The symbols move the states like this.
Fer ~ Zeg
Fer * Zus
Fer ^ Tep
Fer + Gaf
Fer § Pud
Fer @ Mig
Mut ~ Dup
Mut * Bor
Mut ^ Fam
Mut + Ser
Mut § Rov
Mut @ Pip
Fam ~ Tur
Fam * Zut
Fam ^ Ruv
Fam + Vis
Fam § Fiv
Fam @ Mut
Fof ~ Fim
Fof * Vez
Fof ^ Mig
Fof + Nov
Fof § Gov
Fof @ Tep
Vez ~ Fof
Vez * Fem
Vez ^ Kal
Vez + Rov
Vez § Ser
Vez @ Pup
Pip ~ Vum
Pip * Ber
Pip ^ Mut
Pip + Zav
Pip § Tes
Pip @ Ruv
Rov ~ Nov
Rov * Vil
Rov ^ Fiv
Rov + Mut
Rov § Vez
Rov @ Tes
Zav ~ Lin
Zav * Fod
Zav ^ Ser
Zav + Pup
Zav § Pip
Zav @ Lom
Biv ~ Tes
Biv * Tas
Biv ^ Vil
Biv + Ber
Biv § Gir
Biv @ Gan
Mog ~ Gal
Mog * Pud
Mog ^ Vek
Mog + Zeg
Mog § Fev
Mog @ Gom
Lin ~ Vek
Lin * Zav
Lin ^ Gov
Lin + Tep
Lin § Vum
Lin @ Pud
Tok ~ Daz
Tok * Fiv
Tok ^ Gaf
Tok + Tur
Tok § Mig
Tok @ Nov
Rap ~ Ber
Rap * Vum
Rap ^ Mor
Rap + Vek
Rap § Tas
Rap @ Fev
Nov ~ Miv
Nov * Rov
Nov ^ Tok
Nov + Dup
Nov § Fof
Nov @ Kot
Rif ~ Bar
Rif * Gov
Rif ^ Gom
Rif + Fim
Rif § Mor
Rif @ Vek
Kal ~ Mig
Kal * Sog
Kal ^ Zus
Kal + Fiv
Kal § Vis
Kal @ Vez
Tep ~ Vuk
Tep * Pup
Tep ^ Fof
Tep + Kot
Tep § Lin
Tep @ Fer
Lom ~ Pud
Lom * Gal
Lom ^ Zav
Lom + Zus
Lom § Ruv
Lom @ Vis
Vis ~ Nef
Vis * Tum
Vis ^ Lom
Vis + Kal
Vis § Fam
Vis @ Ser
Mak ~ Zut
Mak * Tur
Mak ^ Fev
Mak + Gom
Mak § Daz
Mak @ Mor
Gaf ~ Ziv
Gaf * Sem
Gaf ^ Kot
Gaf + Tig
Gaf § Fer
Gaf @ Tok
Fev ~ Bof
Fev * Tig
Fev ^ Rap
Fev + Mog
Fev § Ziv
Fev @ Mak
Ruv ~ Tig
Ruv * Bof
Ruv ^ Pip
Ruv + Lom
Ruv § Sem
Ruv @ Fam
Nef ~ Gom
Nef * Vis
Nef ^ Pud
Nef + Mig
Nef § Tur
Nef @ Gov
Pez ~ Zus
Pez * Zeg
Pez ^ Gir
Pez + Gan
Pez § Gal
Pez @ Sog
Miv ~ Vil
Miv * Nov
Miv ^ Daz
Miv + Mor
Miv § Fim
Miv @ Tas
Dup ~ Mor
Dup * Mut
Dup ^ Tur
Dup + Gov
Dup § Nov
Dup @ Vum
Sog ~ Kal
Sog * Vub
Sog ^ Pez
Sog + Moz
Sog § Tum
Sog @ Fem
Gir ~ Pup
Gir * Vuk
Gir ^ Fem
Gir + Biv
Gir § Fod
Gir @ Pez
Bar ~ Ser
Bar * Rif
Bar ^ Tum
Bar + Fem
Bar § Bor
Bar @ Fod
Sem ~ Gaf
Sem * Gan
Sem ^ Tes
Sem + Ruv
Sem § Zus
Sem @ Fiv
Ziv ~ Gan
Ziv * Gaf
Ziv ^ Tas
Ziv + Fev
Ziv § Zeg
Ziv @ Daz
Pup ~ Tep
Pup * Gir
Pup ^ Vez
Pup + Tes
Pup § Zav
Pup @ Zus
Zeg ~ Pez
Zeg * Fer
Zeg ^ Vuk
Zeg + Ziv
Zeg § Mog
Zeg @ Vub
Tur ~ Mak
Tur * Fam
Tur ^ Tig
Tur + Nef
Tur § Tok
Tur @ Dup
Fiv ~ Tok
Fiv * Moz
Fiv ^ Sem
Fiv + Fam
Fiv § Kal
Fiv @ Rov
Daz ~ Moz
Daz * Tok
Daz ^ Ziv
Daz + Mak
Daz § Vub
Daz @ Miv
Ber ~ Pip
Ber * Rap
Ber ^ Bor
Ber + Fod
Ber § Biv
Ber @ Bof
Tas ~ Biv
Tas * Kot
Tas ^ Miv
Tas + Rap
Tas § Vuk
Tas @ Ziv
Gov ~ Rif
Gov * Ser
Gov ^ Nef
Gov + Fof
Gov § Dup
Gov @ Lin
Vum ~ Rap
Vum * Pip
Vum ^ Dup
Vum + Lin
Vum § Kot
Vum @ Tig
Zut ~ Fam
Zut * Mak
Zut ^ Bof
Zut + Tum
Zut § Moz
Zut @ Bor
Bof ~ Ruv
Bof * Fev
Bof ^ Ber
Bof + Gal
Bof § Gan
Bof @ Zut
Mor ~ Bor
Mor * Dup
Mor ^ Mak
Mor + Rif
Mor § Miv
Mor @ Rap
Mig ~ Vub
Mig * Kal
Mig ^ Fer
Mig + Tok
Mig § Nef
Mig @ Fof
Zus ~ Fer
Zus * Pez
Zus ^ Pup
Zus + Sem
Zus § Lom
Zus @ Kal
Tig ~ Fev
Tig * Ruv
Tig ^ Vum
Tig + Pud
Tig § Gaf
Tig @ Tur
Ser ~ Gov
Ser * Bar
Ser ^ Vis
Ser + Vez
Ser § Mut
Ser @ Zav
Fem ~ Vez
Fem * Fim
Fem ^ Sog
Fem + Vil
Fem § Bar
Fem @ Gir
Vek ~ Fod
Vek * Lin
Vek ^ Rif
Vek + Vuk
Vek § Rap
Vek @ Mog
Kot ~ Tas
Kot * Tes
Kot ^ Nov
Kot + Vum
Kot § Tep
Kot @ Gaf
Vub ~ Sog
Vub * Mig
Vub ^ Zeg
Vub + Daz
Vub § Gom
Vub @ Fim
Vil ~ Rov
Vil * Miv
Vil ^ Moz
Vil + Bor
Vil § Fem
Vil @ Biv
Gan ~ Sem
Gan * Ziv
Gan ^ Biv
Gan + Bof
Gan § Pez
Gan @ Moz
Gom ~ Tum
Gom * Nef
Gom ^ Mog
Gom + Vub
Gom § Mak
Gom @ Rif
Pud ~ Mog
Pud * Lom
Pud ^ Lin
Pud + Fer
Pud § Tig
Pud @ Nef
Bor ~ Mut
Bor * Mor
Bor ^ Zut
Bor + Bar
Bor § Vil
Bor @ Ber
Gal ~ Lom
Gal * Mog
Gal ^ Fod
Gal + Pez
Gal § Bof
Gal @ Tum
Fim ~ Fem
Fim * Fof
Fim ^ Vub
Fim + Miv
Fim § Rif
Fim @ Vuk
Tum ~ Vis
Tum * Gom
Tum ^ Gal
Tum + Sog
Tum § Zut
Tum @ Bar
Vuk ~ Gir
Vuk * Tep
Vuk ^ Fim
Vuk + Tas
Vuk § Vek
Vuk @ Zeg
Tes ~ Kot
Tes * Biv
Tes ^ Rov
Tes + Pip
Tes § Pup
Tes @ Sem
Moz ~ Fiv
Moz * Daz
Moz ^ Gan
Moz + Zut
Moz § Sog
Moz @ Vil
Fod ~ Zav
Fod * Vek
Fod ^ Bar
Fod + Gir
Fod § Ber
Fod @ Gal

In the rows, zero is written as 609.

The rows follow the links: the fewer symbols apart two states are, the more alike their rows tend to be.

Each row is also shifted at random along 2 hidden directions that mean nothing.

Some states, each with a row of numbers:
Gom [ 333  675  572  512  574  636  574  621  648  612  640  623  604  567  580  502  646  634  532  629  633  734  505  654  694  597  618  596]
Fof [ 589  668  603  668  630  591  713  668  671  659  611  676  523  566  645  574  559  716  575  717  610  601  802  552  598  641  611  705]
Fam [ 601  586  573  635  631  592  610  642  650  589  587  614  651  583  550  539  650  578  525  576  623  736  565  628  584  624  542  588]
Tes [ 640  514  642  757  623  517  678  594  644  612  576  663  578  597  592  650  574  683  605  667  634  633  731  478  549  598  563  543]
Nef [ 789  663  578  565  663  754  599  595  623  659  583  568  527  546  586  577  654  594  610  632  641  583  632  644  655  659  612  638]
Daz [ 372  578  705  585  646  557  657  635  562  546  699  712  610  612  590  534  656  640  566  719  637  716  600  621  621  613  527  588]
Zut [ 736  523  693  642  579  651  609  651  554  585  566  634  605  566  639  559  606  521  569  692  613  639  559  561  635  618  543  596]
Vuk [ 727  639  658  647  590  611  590  562  610  630  678  622  583  645  695  686  607  613  668  647  578  511  678  598  633  577  721  600]
Vis [ 592  594  584  646  560  714  564  604  639  601  552  599  622  521  585  523  614  566  598  531  578  696  634  645  608  674  586  623]
Fem [ 546  622  675  577  588  601  711  575  643  628  559  648  641  625  642  623  555  627  638  597  506  614  649  651  573  678  672  635]
Pez [ 456  585  597  634  521  645  586  580  615  613  656  577  658  621  551  638  628  559  693  539  580  577  539  652  634  662  651  616]
Lin [ 633  647  536  617  606  607  573  646  653  624  651  570  541  590  604  618  625  686  582  558  669  591  645  600  624  594  625  543]
Tum [ 508  671  580  609  503  718  583  600  585  602  655  588  674  578  600  528  573  546  598  556  562  656  509  678  717  598  612  623]
Tur [ 637  572  621  608  667  625  636  706  630  566  597  617  593  579  546  478  645  611  548  730  672  661  605  546  596  652  494  619]
Gaf [ 495  575  591  558  647  507  578  596  599  604  698  616  637  648  510  642  687  569  644  627  683  628  579  651  515  603  629  590]
Lom [ 486  591  526  619  547  658  559  598  640  567  625  505  598  605  557  551  578  580  583  478  602  640  563  644  641  625  649  576]
Vum [ 727  591  535  549  626  533  583  574  605  633  584  574  605  611  616  631  619  632  603  626  679  554  598  510  603  573  620  563]
Zeg [ 562  650  663  575  567  623  568  592  579  620  685  604  544  612  575  601  626  577  671  636  593  504  595  612  658  577  657  648]
Bar [ 749  619  639  573  549  649  644  595  639  594  531  568  614  618  690  604  551  591  545  558  468  515  583  666  636  594  646  671]
Dup [ 679  619  594  549  704  570  644  657  647  616  537  648  604  629  613  564  563  656  533  585  665  590  625  570  568  573  579  607]
Biv [ 803  515  675  677  580  560  579  536  563  635  594  602  668  652  684  698  574  598  700  646  611  566  606  564  625  543  701  642]
Moz [ 658  585  703  633  620  611  643  575  583  606  621  665  667  606  659  666  628  526  640  670  560  680  610  623  573  648  587  628]
Fev [ 616  610  566  584  625  598  571  674  556  585  605  582  600  602  632  644  643  584  629  651  685  541  502  608  637  551  580  534]

In each set, the symbols that take the first to the second take the third to the fourth, perhaps in another order. Give the fourth.
Answer with the state's name.
A [ 646  519  573  670  617  576  544  653  546  571  583  580  601  582  527  577  585  559  611  613  629  638  622  532  633  603  531  538]
B [ 646  587  572  505  670  560  665  637  620  564  587  628  651  608  610  566  590  648  523  647  638  622  671  624  506  583  568  633]
C [ 658  688  542  499  608  635  628  618  625  630  599  597  576  621  598  557  603  672  530  532  634  581  617  682  589  581  656  629]
D Mog

A [ 406  637  665  520  673  572  679  579  599  585  659  690  641  649  645  619  603  691  538  662  616  648  561  682  549  601  618  592]
B [ 666  628  537  457  669  561  616  589  579  633  625  571  639  673  627  597  616  582  522  517  663  636  543  722  472  580  591  593]
C [ 591  642  588  602  563  640  689  652  707  598  514  592  576  561  571  519  542  648  518  594  571  607  665  575  630  593  561  605]
D Fem

A [ 709  595  643  593  590  623  623  530  581  582  615  617  692  679  643  701  601  573  582  571  527  623  566  708  564  584  662  648]
B [ 518  592  594  560  691  565  639  585  609  608  688  619  627  604  542  604  671  602  617  679  668  705  614  639  550  643  580  607]
C [ 653  627  623  591  639  577  610  581  599  599  667  626  609  646  705  679  668  640  665  610  653  552  559  644  605  549  669  598]
D Rov

A [ 528  634  652  580  656  634  599  618  695  626  612  674  591  623  495  551  641  638  592  672  648  628  700  597  609  692  620  629]
B [ 689  602  476  548  584  739  477  627  620  681  627  489  559  587  549  592  664  545  638  495  667  545  556  614  646  638  696  559]
C [ 504  678  564  644  602  620  610  683  587  557  611  615  591  586  731  560  566  650  567  638  608  557  615  570  665  578  612  533]
D Mor

A [ 668  527  667  742  612  545  652  616  610  646  579  685  555  629  685  689  581  609  665  639  588  554  636  503  593  561  635  584]
B [ 643  557  655  647  654  602  680  629  645  575  575  647  656  609  552  594  631  616  624  638  618  673  655  562  557  659  562  654]
C [ 707  555  553  535  611  633  657  576  615  635  553  599  689  604  592  621  575  605  550  449  626  665  521  719  504  553  629  589]
D Tig

A [ 592  635  634  624  602  534  691  657  678  619  612  672  491  583  651  582  543  719  518  673  657  555  779  554  556  671  569  608]
B [ 830  644  694  605  689  629  583  536  545  642  684  597  627  589  644  718  661  531  734  686  567  568  579  705  591  612  685  674]
C [ 522  540  606  609  626  594  604  583  568  599  631  633  649  629  461  655  657  575  667  578  599  614  624  597  562  653  555  546]
D Vum

A [ 486  654  613  570  649  622  680  626  710  622  643  687  620  583  621  555  586  735  551  658  613  572  691  565  504  683  560  606]
B [ 763  623  652  603  669  563  649  583  574  624  625  684  612  670  661  690  619  608  635  658  595  503  632  650  587  587  642  640]
C [ 673  711  552  516  589  639  583  589  584  609  606  561  602  604  726  601  572  625  579  526  594  532  511  738  589  568  650  647]
D Fem

A [ 773  599  655  743  551  648  537  675  607  657  527  509  545  594  587  548  579  588  644  638  544  535  728  502  681  666  585  605]
B [ 741  531  643  661  586  595  544  658  526  648  515  549  609  587  627  673  584  563  635  640  560  561  583  500  684  614  557  605]
C [ 523  565  589  634  567  504  615  686  506  573  546  624  642  608  654  618  593  638  566  590  613  706  560  579  661  482  537  530]
D Tas

A [ 663  585  668  617  529  622  672  581  638  625  615  671  592  598  660  634  567  611  610  548  488  529  649  614  537  603  631  685]
B [ 644  596  639  552  599  586  672  646  565  598  554  643  643  663  665  616  566  566  558  586  555  653  615  632  584  544  565  609]
C [ 529  600  592  534  606  515  619  665  613  600  645  611  636  615  679  598  599  661  609  636  682  650  467  620  647  511  642  554]
D Vuk

A [ 452  717  595  638  584  551  592  663  628  624  627  644  590  603  679  566  601  709  544  643  623  610  570  609  694  570  597  555]
B [ 925  632  659  602  683  649  609  625  583  596  615  638  557  611  727  628  550  630  585  684  603  521  593  616  589  538  569  644]
C [ 405  686  600  612  622  580  553  699  601  552  657  585  503  603  614  534  600  645  555  697  695  603  623  577  698  572  534  528]
D Rap

A [ 834  623  589  623  572  746  553  655  606  620  591  557  629  545  521  600  596  528  640  528  576  577  640  632  659  631  630  656]
B [ 615  686  499  520  606  673  543  622  644  603  652  544  538  590  522  531  637  575  565  539  622  603  573  699  642  649  593  609]
C [ 553  541  629  698  564  662  682  611  677  596  582  659  618  616  551  559  595  595  642  616  542  668  706  561  602  695  553  633]
D Mig

A [ 407  638  584  578  572  673  631  526  589  617  651  612  634  634  569  548  603  545  654  530  590  742  519  724  657  665  638  639]
B [ 528  628  597  602  522  597  600  572  597  638  604  588  629  643  696  587  516  599  634  548  591  635  517  605  698  560  668  599]
C [ 654  594  634  690  522  661  541  660  592  608  568  619  531  642  624  584  551  604  604  621  546  499  628  577  717  645  612  600]
D Bor

A [ 715  625  733  654  697  620  624  731  614  557  577  708  550  615  742  611  483  710  561  765  612  535  670  500  578  605  512  607]
B [ 359  691  572  468  578  630  608  595  625  583  703  658  637  628  628  613  582  716  567  583  593  658  551  747  547  619  644  623]
C [ 426  621  637  652  550  535  657  578  631  626  645  667  607  604  630  607  585  648  617  586  576  666  640  559  640  574  714  596]
D Ber

A [ 659  645  660  715  504  598  625  583  625  671  569  602  563  575  715  645  564  629  693  636  522  582  689  532  649  557  692  669]
B [ 546  633  638  613  551  583  574  611  592  673  663  597  551  654  581  691  623  572  691  689  597  518  621  613  674  616  676  657]
C [ 656  605  618  532  640  477  623  567  604  650  682  632  644  622  602  723  668  656  649  636  671  640  640  649  561  583  637  599]
D Sem

